Each row has a name. After each piece below comes the name of the row it's from, unless a question asks for something else. Each question is about the rows just above it. Places in a row count from 1.

Z_868: [ 14  -7 -20 -19  -6   0 -17  -3   0 -12  -4]
Z_46: [ 28  53  40  37  16  32  22  25 -11 -15 -17]
Z_873: [-20  -8  15  37  16  28  53  40  -3   8   7]
Where does [28 53 40 -3  8] start? Give its row and place.  Z_873, 6
[-20  -8  15  37  16  28  53  40  -3   8   7]  Z_873

Z_868: [-11   3 -12  18  -4   5   4   0  -2  -8 -13 -10]
Z_383: [-12 -39 -32  18  16  33 -15  17   4 -12 -10 -13]
Z_807: [ 19 -10   3 -24  -9  10 -13  17   9  15 -10  -5]
Z_46: [-11   3 -12  18  -4   5   4   0  -2  -4  -6 -24]
Z_873: [ 38   6 -46 -20 -11  49 -16  15  29 -12 -39 -31]
Z_836: [ -8  13  28 -10  18  -5  12  -9  -8  13  27  26]
Z_591: [ 38   6 -46 -20 -11 -11 -16  15  29 -12 -39 -31]
Z_327: [-10   5 -17 -15  16  33 -15  17   4 -26  12 -16]
Z_928: [  9  -7   1 -15  -2   0 -21  18   4  10   4  10]
[-11   3 -12  18  -4   5   4   0  -2  -8 -13 -10]  Z_868
[ 38   6 -46 -20 -11  49 -16  15  29 -12 -39 -31] is in which row?  Z_873
[-24  -9  10 -13] begins in row and place  Z_807, 4
[-13 -10] begins in row and place  Z_868, 11
[-32  18  16  33 -15  17   4 -12] begins in row and place  Z_383, 3

Z_327: [ 21  24  14 -24]
Z_868: [-3  2  0  0]
Z_548: [ -3   2   0 -18]
Z_383: [-54  26  15  -9]
Z_873: [-3  2  0 19]
[ 24  14 -24] begins in row and place  Z_327, 2
Where do [-3  2  0 19] appear?  Z_873

Z_46: [-26  -2   9   5   8 -23   9 -12]
Z_548: [  1  17 -18  14 -40 -26   6 -36]
Z_383: [-5 -6 -3 -5 -4 -5 -5 -3]
Z_574: [ -4   5   9   8  -2 -23  -6  -9]
Z_868: [ 17 -18   1   3 -33 -19  -8 -40]
Where does [ -2   9   5   8 -23] start? Give its row and place.  Z_46, 2
Where does [  1  17 -18] start? Give its row and place.  Z_548, 1
Where does [-18   1   3 -33 -19  -8 -40] start? Give its row and place.  Z_868, 2
[-4 -5 -5] begins in row and place  Z_383, 5
[ 17 -18  14] begins in row and place  Z_548, 2
Row and place where [-3 -5 -4 -5 -5] starts:  Z_383, 3
[-4  5  9] begins in row and place  Z_574, 1

Z_574: [-7 -1  0 17  0]
Z_591: [  2   0  17 -14 -10]
Z_25: [ 9  4 -7 -2  9]
Which row holds [-7 -1  0 17  0]?  Z_574
[-7 -2] begins in row and place  Z_25, 3
Row and place where [  0  17 -14] starts:  Z_591, 2
[-2  9] begins in row and place  Z_25, 4
Row and place where [-1  0 17] starts:  Z_574, 2
Row and place where [17  0] starts:  Z_574, 4

Z_836: [ 21  12  17  11   0 -25  -9  20   8  -2 -17  -2  -8 -17  -1  15  18  15
  20 -10 -18  -3  -8 -12  17 -25 -27   6 -25]
Z_807: [-29  -6 -35  20   1  -9   1 -14  -4   4 -10  -3  13 -13  -8   2  -2   8
 -15  -1  -7 -13 -36  28  -9  11 -13  -3   8]
Z_46: [ -7 -14  -9  -5  -4  -9  13   6  -7  -6 -15  -1  -4 -19   8  -2  18  16
   5 -10 -18  -3   6 -35   7 -13 -13  -3 -29]
Z_591: [  4  -4  22 -17  -6 -23  -2   6 -24 -29  12  -2  -8  -2 -14  18  18  -6
  23  -5  21  32  18 -15   1 -14  13   1   9]
Z_25: [-26  -4 -43  25   9  -9  -1  -9  -1   4 -12  -7  11 -13  -9  14  -3   1
  -5   6  -3  14 -22  31 -22  12  13  -7  15]
Z_383: [ 10  11  43 -10 -15  25  11 -24  -8  -4   2   7   4  -4  12 -26   1  -1
 -26 -17   8 -16  15 -19  -5  13 -11  -3   7]
Z_574: [  3  11  -7   5   1  15 -14  22 -13 -24  30   4 -17  25 -13  12 -16   5
  23  10  15   3  12  -4   7 -19  20  21 -17]
Z_873: [-29  -6  -7   2 -19  11   5 -27 -20  -2   6  10  13  -4  -2   0   6  -9
 -18  -2  13  31   0  21 -21  20   2 -12  32]
Z_928: [-13   4 -23  29   2  -9  15   9  26  14 -17   2  23 -18  -2   4  -5  12
 -12   1  -9 -19 -37  25  -8   9  -9  -2   0]
Z_868: [  3   8  43  -9 -21  22  10 -26  -4  -2   3   8   6  -4  11 -26  -1  -4
 -29 -16  10 -10  11 -10  -7  16 -14  -2  15]
Z_548: [  8  -9   1 -12  29 -18  -7 -29   1   1 -23 -35 -11 -11   2 -13  -6 -14
  -9  -5  -4  -9  13 -11 -20  14  27  -5  18]
Z_327: [-29  -6 -35  20   1  -9   1 -14  -4   4 -10  -3  13 -13  -8  12   1  -2
  -9   4   1  22 -19  32 -23  15   9  -9  23]
[ 6 10 13 -4 -2  0] begins in row and place  Z_873, 11
Row and place where [10 13 -4 -2] starts:  Z_873, 12
Where does [ -6 -14  -9  -5  -4  -9  13] start? Give its row and place.  Z_548, 17
[ 21  12  17  11   0 -25  -9  20   8  -2 -17  -2  -8 -17  -1  15  18  15
  20 -10 -18  -3  -8 -12  17 -25 -27   6 -25]  Z_836

Z_807: [-21  36 -20  34 -18  21  18  14   9  -5]
Z_836: [-18  -2 -30  29   1  -6  19  44 -13  -2]
Z_591: [ 14 -18  -2 -27 -16 -20 -42   1  26  13]
Z_574: [ -6 -30  24  37  -4  31  19  -8  10 -17]
Row and place where [-18  21  18  14] starts:  Z_807, 5
Where does [-18  -2 -27] start? Give its row and place.  Z_591, 2
Row and place where [ -6 -30  24] starts:  Z_574, 1

Z_591: [-25 -22 -10 -16  -4 -12  13 -16 -21]
Z_873: [  1   4 -29 -30 -32  43 -29   5 -25]
Z_25: [-11 -11   0 -11 -13   4 -11  16   0]
Z_868: [-11 -11   0 -17 -13   4 -11  16   0]
Z_383: [  1   4  24 -12 -14  11 -20  43  21]
Z_548: [  0  -3  18 -19 -25  19 -20  37  12]
Where does [-19 -25  19] start? Give its row and place.  Z_548, 4
Row and place where [  0 -11 -13   4 -11] starts:  Z_25, 3
[  1   4  24 -12 -14  11 -20  43  21]  Z_383
Where does [-25  19] start? Give its row and place.  Z_548, 5

